Here is a tiny trained network, its code and every weight. The questions are about switching its units off for an input and a target symbol, where a switched-off unit gives its printed mean instead of its output.

import numpy as np


def w(rows, s, z=0):
    codes = np.array(rows[::2]) - 128.0
    scale = np.full(codes.shape[1], s)
    scale[-1] = z or s
    return codes * scale


def f(y):
    return y / 2 * (1 + np.tanh(0.7978845608 * (y + 0.044715 * y**3)))


def softmax(a):
    e = np.exp(a - a.max(-1, keepdims=True))
    return e / e.sum(-1, keepdims=True)


def log_softmax(a):
    a = a - a.max(-1, keepdims=True)
    return a - np.log(np.exp(a).sum(-1, keepdims=True))


def net(x, mask):
    ids = ['ΔΘΣΦγζηλμξψω'.index(c) for c in x.split()]
    T = len(ids)
    res = E[ids] + P[:T]
    u = 0
    for l in range(2):
        r = res
        for j in range(2):
            rows = slice(2 * j, 2 * j + 2)
            q, k, v = (r @ M[l][rows].T for M in (Q, K, V))
            z = softmax(np.where(np.tri(T) > 0, q @ k.T / 2**0.5, -1e9)) @ v
            o = O[l][rows]
            res = res + np.where(mask[u + j], z, o[:, -1]) @ o[:, :-1]
        u += 2
        y = f(res @ A[l][:, :-1].T + A[l][:, -1])
        res = res + np.where(mask[u : u + 8], y, B[l][:, -1]) @ B[l][:, :-1]
        u += 8
    return log_softmax(res[-1] @ U[:, :-1].T + U[:, -1])


Q, K, V, O, A, B = {}, {}, {}, {}, {}, {}
E = w([
[134,149,147],'Δ',
[100,192,134],'Θ',
[145,117,153],'Σ',
[144,141,146],'Φ',
[148,150,143],'γ',
[65,50,1],'ζ',
[18,73,215],'η',
[45,96,132],'λ',
[230,132,69],'μ',
[154,152,167],'ξ',
[144,117,189],'ψ',
[127,133,158],'ω',
],0.017)
P = w([
[131,110,124],'0',
[128,152,206],'1',
[145,177,202],'2',
[171,169,192],'3',
[181,166,190],'4',
[194,153,179],'5',
[202,135,176],'6',
[203,111,167],'7',
[216,86,153],'8',
[206,81,157],'9',
[215,54,135],'10',
[253,44,131],'11',
[230,38,129],'12',
[136,178,193],'13',
],0.0047)
Q[0] = w([
[52,154,33],'0.h0',
[3,250,44],'0.h0',
[38,120,125],'0.h1',
[131,222,69],'0.h1',
],0.0072)
K[0] = w([
[88,175,165],'0.h0',
[36,130,248],'0.h0',
[125,228,173],'0.h1',
[119,96,126],'0.h1',
],0.013)
V[0] = w([
[74,188,187],'0.h0',
[2,122,141],'0.h0',
[129,132,168],'0.h1',
[151,172,210],'0.h1',
],0.0082)
O[0] = w([
[129,2,109,49],'0.h0',
[165,77,116,3],'0.h0',
[151,155,145,142],'0.h1',
[90,183,154,158],'0.h1',
],0.0089,0.0061)
A[0] = w([
[211,147,89,254],'0.n0',
[82,104,127,60],'0.n1',
[104,150,197,210],'0.n2',
[63,38,149,79],'0.n3',
[123,156,169,34],'0.n4',
[185,171,173,30],'0.n5',
[125,94,183,69],'0.n6',
[245,101,164,225],'0.n7',
],0.012,0.0066)
B[0] = w([
[34,162,131,216],'0.n0',
[176,186,111,123],'0.n1',
[53,110,76,254],'0.n2',
[102,254,136,153],'0.n3',
[119,95,133,143],'0.n4',
[160,117,76,176],'0.n5',
[29,179,162,129],'0.n6',
[30,106,186,208],'0.n7',
],0.008,0.0099)
Q[1] = w([
[125,10,87],'1.h0',
[175,157,146],'1.h0',
[238,59,125],'1.h1',
[175,202,197],'1.h1',
],0.013)
K[1] = w([
[255,170,162],'1.h0',
[112,154,221],'1.h0',
[206,105,251],'1.h1',
[203,154,223],'1.h1',
],0.0082)
V[1] = w([
[99,125,113],'1.h0',
[155,148,109],'1.h0',
[155,197,125],'1.h1',
[104,57,11],'1.h1',
],0.012)
O[1] = w([
[125,66,146,253],'1.h0',
[162,169,70,18],'1.h0',
[110,140,48,171],'1.h1',
[248,187,173,210],'1.h1',
],0.011,0.0053)
A[1] = w([
[101,237,36,235],'1.n0',
[144,131,134,180],'1.n1',
[161,44,89,50],'1.n2',
[96,159,95,204],'1.n3',
[63,159,255,42],'1.n4',
[121,172,157,1],'1.n5',
[95,87,88,246],'1.n6',
[63,90,39,219],'1.n7',
],0.0096,0.0056)
B[1] = w([
[98,6,217,215],'1.n0',
[142,157,102,139],'1.n1',
[136,184,129,122],'1.n2',
[186,86,202,186],'1.n3',
[149,59,2,253],'1.n4',
[43,161,118,133],'1.n5',
[178,221,100,202],'1.n6',
[170,225,111,241],'1.n7',
],0.0079,0.014)
U = w([
[139,139,136,20],'Δ',
[174,206,133,4],'Θ',
[143,108,136,157],'Σ',
[141,131,137,84],'Φ',
[146,147,131,22],'γ',
[180,140,147,169],'ζ',
[137,201,83,118],'η',
[127,121,173,134],'λ',
[83,246,206,243],'μ',
[140,127,127,71],'ξ',
[136,70,120,48],'ψ',
[145,110,157,249],'ω',
],0.012,0.0027)

Each question gives the input, a string of symbols that net reads in full, and the target symbol t.
The units are the heads (2 rows each of Q, K, V and O) and the neurons (one row each of A and B). Each row of codes is followed by its name. A weight is (code - 128) times the scale printed after its matrix; where a second scale follows, it is the last column's (O, A, B and U).
mask holds one flag per unit, layer by layer, with each layer's heads first. A switched-off unit (its flag False) gives its mean, the last column of its rows in O or B, instead of its output. The means were averaged over made-up inputs and are rounded, as every weight is.
A unit's drop is (log p(t) with every unit on - log p(t) with that unit switched off) / (log p(t) with every unit on - log p(t) with every unit switched off).
The circuit of an input: a set's keep is (log p(t) with only the set's units on - log p(t) with every unit switched off) / (log p(t) with every unit on - log p(t) with every unit switched off). Starting from the 12 units with the biggest drops (on a tie, the unit counted first), units are removed one at a time, each time the one whose removal leaves the highest keep (on an exact tie, the one counted first), for as long as the keep stays at least 0.8.
circuit, biggest first: the units of the circuit, biggest drop first
most important unit: the unit with the biggest drop
k most important neurons: the k neurons with the biggest drops, biggest first
top k neurons in layer l: the k neurons of layer l with the biggest drops, biggest first
which heads matter: for each layer, one digit per head in row order, 1 if its drop is at least 0.15 and else 0, layers parted by /
input η η Φ Σ, target η: top 4 neurons in layer 1	[1.n7; 1.n6; 1.n0; 1.n4]
input Σ Σ μ Φ η ξ Σ Θ η Δ, target η: which heads matter	00 / 11
input ζ μ η ξ Θ Σ ψ ψ ψ ω Σ, target Θ: which heads matter	11 / 01
input ζ Δ η μ λ, target Θ: 2 most important neurons	[0.n3; 1.n0]
input Φ η Φ, target η: 2 most important neurons	[0.n3; 1.n7]
input ω ω ψ μ ξ Φ Σ Δ ξ, target μ: 2 most important neurons	[1.n4; 1.n7]
input ψ Σ μ Σ ψ ψ ψ Φ ω, target μ: which heads matter	10 / 01
input ξ γ ψ ξ ζ ψ ψ λ ψ Σ η μ Σ η, target ψ: most important unit	1.n4
input γ ψ ψ λ Σ Θ Σ Θ ψ η Σ, target η: 3 most important neurons	[0.n3; 1.n0; 0.n2]
input μ ω ξ λ Δ γ ψ γ, target μ: circuit, biggest first	[1.n4; 0.h0; 1.h1; 0.n0]
input ξ μ Σ μ, target μ: 3 most important neurons	[1.n4; 1.n7; 0.n0]
input ζ ψ η ζ ψ μ Θ ψ Σ ψ Θ, target ζ: circuit, biggest first	[1.h1; 0.h0]
input ζ ψ η Φ η ψ ζ Θ μ ψ μ λ ξ Φ, target Θ: 2 most important neurons	[1.n0; 0.n0]
input μ μ μ Φ η η λ, target η: most important neuron	[0.n2]
input ω ψ η μ μ γ μ γ μ μ ξ Θ η Θ, target η: circuit, biggest first	[1.h1; 1.n0; 1.n7; 0.h0]
input ψ η μ η ψ ψ ξ Δ ξ ψ γ ψ γ, target η: top 2 neurons in layer 1	[1.n7; 1.n6]
input μ ψ Σ ω Σ Σ ψ Σ γ η λ Σ ψ, target η: 2 most important neurons	[0.n2; 1.n7]
input ξ ψ Φ ψ λ ψ μ λ, target μ: 4 most important neurons	[1.n4; 0.n0; 1.n7; 0.n3]
input ζ Σ Σ ψ, target Θ: which heads matter	01 / 01
input ζ ξ ψ ω, target Θ: circuit, biggest first	[1.h1]
input ζ ζ Σ ψ, target ζ: which heads matter	01 / 01
input Σ μ Σ μ Σ ψ Σ, target μ: top 3 neurons in layer 1	[1.n4; 1.n7; 1.n6]
input ω μ ψ ψ η Φ, target η: top 3 neurons in layer 0	[0.n2; 0.n6; 0.n3]
input μ Θ μ Σ μ ψ λ η Σ ψ Σ, target μ: 2 most important neurons	[0.n0; 0.n7]
input ψ η Θ ξ Σ Σ μ Σ ψ μ ψ ξ, target μ: 2 most important neurons	[1.n7; 1.n4]
